The rows lie along a hidden order. The number after each row says roughly how far along it the row is, from 0 to 15. A new part has a new order.
In the rows, 128 means zero.
[52, 96, 136, 99, 202, 99, 89, 145, 142, 155, 132, 120, 121, 92, 236, 146, 91, 166, 98, 133, 132, 172, 117, 145, 124, 112, 131, 132, 145, 80, 93, 85, 161, 125, 128, 112, 131, 139, 131, 155, 119, 196, 152, 113, 180, 130, 116, 157, 146, 98, 109, 132, 102, 161, 121, 99, 100, 145, 84, 214, 156, 60, 159, 101, 154, 121, 131, 99, 118, 165, 107, 87, 164, 139, 117, 112, 184, 133, 106, 105, 92, 167, 124, 128, 89, 125, 117, 128, 136, 100, 106, 145, 141, 127, 148, 117, 115, 151, 130, 142, 108, 127, 126, 153, 112, 123, 147, 144, 117, 108, 127, 105, 108, 164, 110, 110, 129, 227, 104, 135, 89, 117, 157, 88, 118, 119, 153, 143, 112, 118, 150, 137, 128, 122, 144, 124, 128, 140, 153, 88, 164, 165, 150, 140, 137, 113, 159, 119, 154, 161, 131, 131, 161, 75, 153, 159, 130, 138, 110, 129, 134, 107, 96, 130, 121, 128, 148, 133, 86, 136, 123, 109, 136, 120, 128, 108, 102, 128, 189, 185, 136, 102, 136, 152, 142, 113, 131, 121, 125, 143, 150, 135, 111, 91, 105, 132, 101] : 7
[81, 95, 241, 159, 173, 165, 77, 156, 151, 51, 166, 126, 131, 94, 249, 153, 106, 161, 124, 110, 120, 186, 143, 172, 93, 149, 123, 90, 108, 103, 118, 65, 125, 179, 165, 143, 128, 153, 195, 183, 121, 133, 143, 86, 124, 122, 56, 149, 133, 104, 117, 111, 85, 131, 100, 104, 152, 144, 130, 130, 159, 116, 90, 113, 164, 129, 140, 131, 125, 187, 123, 156, 141, 127, 136, 94, 205, 148, 160, 122, 90, 140, 140, 124, 165, 130, 105, 142, 90, 124, 102, 157, 174, 98, 119, 137, 132, 133, 111, 121, 106, 180, 108, 128, 115, 88, 147, 66, 127, 141, 132, 103, 156, 236, 162, 183, 108, 162, 55, 144, 115, 171, 75, 64, 129, 126, 162, 129, 117, 82, 88, 150, 109, 144, 122, 98, 116, 102, 144, 148, 126, 143, 139, 193, 123, 128, 176, 161, 116, 96, 133, 127, 133, 109, 163, 166, 132, 47, 108, 134, 111, 83, 113, 122, 134, 125, 149, 117, 106, 99, 150, 68, 110, 122, 138, 176, 108, 167, 158, 170, 188, 74, 139, 153, 172, 116, 163, 102, 113, 134, 127, 126, 110, 136, 115, 125, 126] : 15
[64, 100, 205, 141, 178, 132, 90, 146, 139, 106, 142, 118, 132, 99, 254, 161, 94, 146, 115, 127, 133, 182, 141, 172, 93, 137, 114, 96, 119, 91, 108, 57, 145, 168, 172, 124, 136, 157, 182, 179, 113, 186, 160, 90, 143, 119, 59, 162, 139, 98, 122, 110, 83, 143, 100, 116, 129, 152, 76, 171, 155, 77, 101, 95, 158, 132, 149, 108, 128, 182, 103, 143, 166, 154, 124, 93, 209, 149, 145, 110, 85, 154, 144, 122, 127, 133, 103, 135, 116, 115, 116, 173, 182, 107, 140, 134, 122, 154, 109, 129, 106, 177, 109, 124, 92, 113, 164, 62, 115, 135, 131, 93, 129, 218, 133, 156, 120, 205, 61, 141, 83, 151, 99, 72, 123, 132, 147, 141, 104, 97, 125, 149, 113, 145, 116, 100, 119, 134, 154, 120, 152, 162, 152, 206, 136, 115, 192, 160, 141, 138, 137, 121, 138, 95, 178, 156, 136, 74, 130, 142, 121, 88, 109, 140, 130, 123, 162, 128, 80, 109, 139, 78, 103, 148, 146, 146, 100, 140, 173, 188, 208, 70, 129, 147, 162, 110, 161, 121, 114, 151, 137, 135, 108, 104, 119, 118, 118] : 13
[192, 139, 149, 179, 76, 123, 138, 119, 121, 70, 111, 130, 125, 145, 92, 128, 161, 82, 186, 129, 128, 109, 153, 112, 123, 162, 209, 113, 127, 159, 178, 176, 107, 170, 130, 143, 144, 128, 142, 151, 102, 86, 132, 139, 120, 120, 122, 123, 113, 131, 137, 88, 92, 80, 121, 161, 138, 112, 137, 47, 118, 200, 125, 113, 95, 130, 128, 139, 147, 120, 118, 162, 124, 107, 151, 134, 163, 114, 165, 123, 146, 114, 170, 115, 162, 148, 116, 127, 94, 157, 142, 136, 153, 126, 116, 147, 124, 160, 96, 130, 131, 153, 111, 105, 118, 143, 124, 38, 124, 142, 153, 114, 142, 165, 142, 124, 136, 65, 112, 138, 137, 151, 94, 140, 125, 160, 128, 100, 125, 131, 121, 138, 120, 130, 148, 105, 126, 143, 128, 160, 91, 101, 119, 205, 106, 127, 139, 175, 89, 114, 124, 106, 117, 153, 145, 112, 140, 115, 169, 137, 111, 125, 149, 146, 141, 97, 132, 119, 147, 115, 141, 115, 106, 156, 148, 103, 126, 124, 90, 116, 168, 176, 87, 116, 129, 142, 142, 159, 148, 107, 134, 116, 135, 159, 127, 137, 158] : 8
[205, 156, 145, 171, 70, 120, 142, 107, 117, 73, 110, 132, 125, 155, 69, 125, 174, 88, 180, 127, 130, 102, 153, 107, 132, 164, 195, 104, 124, 180, 170, 187, 105, 167, 120, 142, 144, 129, 138, 151, 108, 73, 138, 142, 119, 125, 119, 115, 116, 147, 141, 86, 92, 92, 120, 154, 141, 116, 133, 53, 112, 227, 121, 122, 97, 131, 131, 129, 145, 103, 131, 162, 118, 103, 156, 130, 107, 120, 180, 128, 143, 105, 164, 114, 160, 148, 117, 125, 105, 164, 147, 136, 151, 112, 107, 145, 131, 154, 103, 134, 134, 124, 113, 106, 123, 142, 123, 56, 129, 133, 156, 125, 142, 157, 138, 128, 139, 53, 119, 139, 135, 139, 92, 154, 131, 152, 124, 108, 127, 132, 116, 135, 126, 132, 141, 114, 127, 147, 121, 157, 83, 107, 110, 174, 106, 133, 135, 173, 91, 109, 133, 103, 104, 188, 123, 95, 140, 109, 167, 143, 108, 137, 156, 147, 138, 104, 126, 125, 141, 106, 138, 125, 104, 156, 154, 108, 134, 118, 87, 103, 141, 182, 90, 134, 118, 153, 146, 165, 149, 109, 129, 118, 135, 156, 137, 128, 161] : 8
[134, 132, 223, 148, 140, 169, 102, 121, 126, 81, 133, 128, 127, 131, 208, 146, 132, 110, 157, 134, 128, 146, 146, 135, 117, 152, 178, 99, 125, 139, 139, 116, 124, 168, 144, 131, 142, 144, 171, 168, 109, 131, 151, 105, 152, 120, 89, 154, 124, 110, 134, 87, 80, 111, 113, 126, 134, 132, 107, 110, 145, 139, 114, 111, 113, 137, 141, 109, 136, 136, 107, 154, 146, 127, 130, 108, 177, 132, 155, 123, 97, 141, 163, 111, 176, 142, 111, 128, 106, 134, 131, 152, 178, 107, 132, 134, 131, 154, 102, 137, 118, 164, 113, 117, 109, 132, 148, 50, 113, 136, 144, 103, 132, 192, 132, 141, 135, 145, 97, 141, 95, 104, 93, 110, 128, 136, 125, 132, 113, 120, 113, 144, 128, 139, 144, 107, 119, 146, 143, 138, 102, 137, 134, 194, 127, 128, 167, 167, 111, 135, 139, 110, 122, 140, 151, 139, 140, 84, 166, 151, 111, 103, 130, 150, 136, 107, 153, 129, 114, 105, 140, 95, 96, 151, 145, 130, 110, 127, 132, 150, 171, 137, 102, 139, 157, 130, 157, 145, 137, 137, 139, 114, 128, 129, 119, 113, 135] : 10
[93, 74, 118, 119, 218, 111, 121, 171, 146, 135, 119, 119, 119, 107, 138, 126, 115, 153, 80, 116, 122, 174, 101, 126, 135, 117, 118, 157, 168, 88, 104, 157, 159, 122, 131, 151, 121, 120, 109, 148, 113, 176, 139, 138, 161, 130, 136, 143, 130, 97, 91, 165, 126, 131, 127, 109, 95, 125, 137, 209, 149, 81, 182, 95, 161, 95, 98, 133, 120, 172, 120, 71, 144, 146, 127, 117, 162, 120, 85, 113, 99, 168, 118, 144, 97, 119, 126, 128, 127, 114, 96, 122, 100, 137, 135, 117, 118, 165, 141, 144, 115, 111, 122, 154, 119, 140, 137, 182, 121, 98, 128, 122, 114, 142, 122, 90, 112, 199, 169, 142, 113, 111, 162, 92, 120, 117, 165, 127, 127, 131, 141, 139, 135, 101, 112, 124, 131, 133, 154, 90, 146, 146, 151, 135, 119, 111, 117, 116, 161, 178, 110, 134, 177, 71, 140, 169, 121, 176, 107, 112, 133, 133, 77, 119, 129, 129, 123, 115, 124, 151, 124, 116, 158, 114, 124, 75, 125, 143, 167, 171, 85, 98, 128, 147, 139, 107, 113, 121, 141, 122, 162, 121, 92, 116, 118, 153, 105] : 4
[169, 117, 60, 119, 149, 88, 166, 112, 126, 134, 108, 135, 130, 141, 99, 117, 132, 116, 124, 135, 132, 116, 103, 94, 163, 116, 174, 169, 164, 128, 118, 197, 121, 92, 97, 131, 141, 110, 94, 104, 139, 147, 113, 184, 169, 129, 213, 141, 117, 127, 119, 131, 147, 107, 146, 132, 101, 104, 154, 117, 126, 120, 200, 133, 120, 99, 113, 130, 115, 97, 110, 90, 122, 94, 121, 144, 90, 103, 86, 126, 131, 166, 142, 136, 112, 129, 124, 111, 128, 127, 121, 78, 78, 171, 150, 116, 113, 151, 117, 138, 144, 83, 136, 134, 123, 174, 125, 189, 95, 122, 137, 146, 96, 70, 111, 44, 160, 130, 178, 128, 122, 120, 154, 154, 127, 132, 122, 114, 135, 167, 145, 126, 161, 112, 140, 137, 121, 146, 143, 105, 150, 105, 137, 93, 127, 121, 106, 118, 138, 139, 92, 131, 122, 133, 108, 102, 120, 181, 142, 127, 134, 149, 106, 140, 150, 119, 108, 122, 146, 133, 113, 127, 151, 156, 130, 93, 126, 110, 146, 139, 65, 148, 127, 110, 112, 110, 94, 161, 160, 130, 133, 93, 149, 135, 139, 141, 138] : 0
[65, 102, 170, 127, 191, 133, 93, 151, 150, 102, 142, 117, 133, 111, 221, 148, 104, 170, 106, 123, 125, 175, 124, 143, 111, 114, 117, 119, 136, 103, 107, 85, 146, 139, 141, 141, 125, 142, 150, 175, 123, 182, 145, 110, 146, 127, 81, 148, 144, 103, 112, 128, 107, 142, 110, 106, 123, 140, 148, 171, 160, 71, 130, 118, 154, 118, 131, 117, 115, 150, 118, 128, 144, 138, 128, 101, 173, 142, 126, 116, 93, 165, 135, 123, 129, 123, 110, 130, 128, 110, 101, 139, 144, 103, 135, 119, 126, 139, 125, 132, 106, 145, 122, 144, 113, 125, 147, 143, 121, 124, 130, 107, 133, 193, 133, 146, 118, 205, 93, 139, 104, 145, 124, 93, 126, 115, 151, 137, 115, 105, 119, 147, 126, 129, 114, 117, 118, 138, 157, 114, 159, 151, 144, 169, 116, 127, 158, 132, 137, 151, 136, 128, 150, 93, 153, 158, 132, 100, 111, 140, 123, 100, 101, 135, 136, 129, 144, 126, 100, 122, 133, 88, 120, 111, 133, 138, 112, 147, 165, 186, 144, 92, 138, 155, 155, 105, 147, 116, 115, 150, 150, 124, 109, 109, 127, 130, 118] : 9
[49, 125, 182, 122, 142, 140, 75, 123, 142, 123, 156, 120, 128, 125, 245, 166, 99, 165, 121, 134, 132, 178, 147, 159, 93, 149, 98, 82, 108, 113, 116, 49, 149, 158, 164, 114, 142, 157, 172, 214, 123, 180, 171, 76, 129, 131, 74, 150, 153, 110, 132, 101, 80, 177, 103, 93, 136, 155, 29, 170, 155, 99, 75, 114, 138, 159, 157, 92, 140, 145, 124, 161, 150, 155, 138, 91, 207, 152, 172, 115, 84, 148, 137, 108, 129, 137, 115, 136, 134, 113, 122, 177, 200, 85, 127, 126, 141, 124, 127, 135, 107, 179, 122, 130, 122, 91, 161, 69, 123, 133, 128, 101, 138, 210, 119, 185, 122, 175, 67, 138, 79, 143, 102, 88, 131, 101, 121, 158, 103, 97, 109, 144, 109, 141, 105, 123, 120, 140, 138, 124, 149, 155, 140, 157, 133, 135, 161, 158, 132, 125, 182, 115, 116, 126, 144, 150, 146, 81, 132, 149, 111, 78, 130, 145, 119, 128, 164, 143, 99, 105, 150, 83, 92, 117, 134, 149, 101, 129, 141, 157, 196, 124, 143, 171, 156, 134, 180, 116, 100, 165, 137, 149, 120, 94, 97, 91, 110] : 13
[66, 113, 213, 124, 169, 133, 116, 139, 147, 98, 150, 115, 132, 138, 197, 156, 107, 180, 117, 124, 126, 172, 122, 144, 112, 144, 99, 106, 124, 105, 106, 86, 150, 143, 157, 133, 121, 150, 154, 190, 134, 174, 144, 68, 137, 135, 72, 147, 154, 115, 119, 123, 90, 159, 110, 89, 123, 146, 75, 139, 152, 84, 123, 129, 137, 137, 141, 105, 124, 145, 131, 134, 149, 142, 137, 94, 182, 147, 139, 126, 89, 164, 136, 112, 126, 136, 115, 128, 138, 113, 114, 153, 166, 95, 108, 117, 140, 130, 137, 133, 113, 164, 128, 139, 121, 110, 148, 100, 119, 124, 140, 108, 136, 190, 122, 148, 122, 171, 89, 140, 95, 150, 115, 101, 132, 98, 131, 149, 119, 103, 108, 141, 120, 132, 107, 127, 118, 145, 145, 116, 161, 154, 145, 149, 125, 139, 166, 139, 135, 135, 161, 112, 119, 119, 142, 149, 136, 115, 126, 142, 118, 98, 130, 145, 134, 129, 148, 135, 100, 122, 143, 91, 115, 112, 131, 137, 99, 139, 149, 165, 163, 122, 145, 169, 143, 130, 156, 118, 109, 163, 147, 134, 118, 96, 103, 110, 112] : 10
[185, 147, 90, 154, 79, 106, 181, 110, 112, 160, 93, 123, 118, 164, 4, 118, 171, 79, 145, 115, 128, 82, 117, 75, 150, 144, 161, 139, 158, 164, 177, 229, 124, 123, 101, 135, 112, 102, 102, 131, 113, 91, 134, 162, 124, 133, 179, 104, 123, 149, 125, 130, 124, 123, 142, 145, 118, 107, 130, 100, 117, 166, 148, 138, 84, 125, 93, 138, 149, 71, 149, 128, 101, 123, 157, 137, 73, 111, 126, 135, 157, 110, 132, 121, 132, 138, 137, 124, 134, 154, 140, 97, 111, 121, 100, 137, 132, 133, 144, 142, 131, 113, 127, 114, 147, 171, 100, 116, 134, 118, 154, 137, 121, 119, 113, 111, 139, 32, 165, 130, 128, 99, 157, 155, 137, 135, 114, 105, 146, 161, 125, 123, 128, 103, 121, 131, 126, 147, 121, 124, 110, 112, 128, 88, 98, 138, 101, 149, 122, 125, 130, 101, 124, 177, 99, 117, 128, 194, 147, 121, 112, 174, 146, 141, 131, 120, 108, 124, 167, 135, 132, 157, 145, 132, 130, 78, 147, 106, 71, 90, 72, 215, 114, 142, 85, 149, 106, 168, 157, 104, 146, 123, 124, 148, 141, 153, 144] : 1
